Each row is followed by its class. Each block has new classes.
+1.74 -0.10 -0.78 -0.18 -0.97 -0.52 +0.23 +0.62 -2.23 +0.98 -0.69 +0.27
 -4.20 +1.24 +0.34 -0.44 +0.48 +0.23 +1.62 -1.37 -2.14 +0.40 +0.23 -0.47
 -0.74 +0.41 +0.06 -0.71 -0.22 -2.32 -6.40 +0.47 +0.79 -0.47 +0.67 +0.19 => q811
+0.52 -3.20 -0.56 +0.11 -0.01 -1.33 +0.82 +0.67 -0.40 -0.30 +0.29 +1.88
 -0.11 +0.23 +0.69 -0.25 +0.28 +1.77 -0.73 -0.07 -0.57 +0.12 -0.03 -0.18
 -0.29 -1.18 -0.72 +1.13 +0.61 +2.12 +0.32 +0.38 -0.44 -1.30 +0.07 +0.82 => q40
-0.89 -2.60 +1.34 +0.14 -0.25 -2.93 -0.59 +0.52 -0.58 -1.04 -1.44 +1.37
 +0.17 +0.90 -0.02 +0.64 +0.86 +2.15 -1.33 -0.84 -0.84 -0.24 +0.23 +0.42
 +0.27 +0.21 -0.41 -0.66 -1.35 +0.26 +0.20 -1.02 -1.01 +0.50 +1.10 +0.10 => q733
-0.31 -1.87 +0.53 +0.39 -0.56 -1.03 -1.53 +0.00 +0.55 -0.91 +0.13 +1.09
 -0.80 +1.78 -0.96 -0.07 +0.14 -0.65 -2.12 -1.85 +0.05 +0.03 -0.41 -0.16
 +0.36 +0.90 +0.51 -1.71 -1.48 -0.66 +7.65 +0.04 +0.07 -0.16 -0.45 +1.91 => q733
-0.10 -0.50 -1.71 -0.61 -0.54 -0.27 -0.01 -0.11 -0.26 -0.76 -0.63 +1.16
 -0.99 +2.34 -0.56 +0.34 -0.54 +1.94 -1.38 -0.95 -0.89 +0.67 +0.08 -0.23
 +0.06 -0.09 -0.19 +0.29 +0.17 -0.19 -6.45 +0.08 +1.02 +0.87 -0.14 +0.70 => Q328
+0.07 -3.82 -0.08 +0.59 +0.09 +1.33 +1.94 +0.41 +0.99 -0.27 +0.05 +2.10
 -1.30 +0.18 -0.09 +0.80 -0.75 +2.60 -1.35 -1.62 +1.72 +0.21 +0.08 -0.63
 +0.33 -0.80 -0.45 +0.18 -0.08 +1.01 -7.65 -0.60 -0.21 -0.17 +0.12 +0.87 => q733
-1.85 -2.22 -0.01 +0.38 +0.05 +0.26 -1.08 -0.02 +1.06 +0.02 -0.17 +1.12
 -0.65 +0.93 -2.47 +0.88 -0.34 +2.16 -2.25 -2.42 +1.44 -0.13 +0.13 -0.76
 +0.63 -0.74 +0.05 +2.28 +0.74 +0.48 +1.99 -0.20 -0.66 +0.58 +0.07 -0.42 => q733
-0.66 -2.72 -0.04 -0.56 -0.53 -1.77 +0.89 +1.27 -0.46 -0.11 -1.29 +1.56
 +0.57 +1.41 +1.31 +0.00 +1.26 +2.59 -0.77 +1.01 -0.36 -0.72 +0.07 +0.61
 +0.07 -0.50 -0.39 -0.07 +0.57 +0.90 +1.63 -0.04 -0.84 +0.86 -0.39 +0.91 => q40
-0.26 +1.07 -0.35 +0.88 -0.37 -0.19 -1.07 +0.10 -0.57 -0.11 -0.54 -0.56
 -0.39 +1.73 -0.33 +0.30 +0.44 +1.36 -0.81 -0.92 -1.12 -0.86 +1.02 +0.37
 -0.21 -0.01 -0.28 +1.03 +0.32 -1.37 +4.14 +0.22 -0.69 +0.43 +1.16 -0.15 => Q328
-0.82 +0.53 +0.09 +0.56 +0.07 -2.56 -0.64 +0.13 -0.97 -0.41 -0.86 +0.89
 +0.00 +2.28 -1.94 +0.19 -0.76 +2.27 -0.84 -0.52 +0.16 +0.28 +0.99 -0.35
 +0.25 -0.96 -0.82 +2.10 +0.29 -0.26 +4.69 +1.09 +1.01 +2.07 -0.52 +0.49 => q733
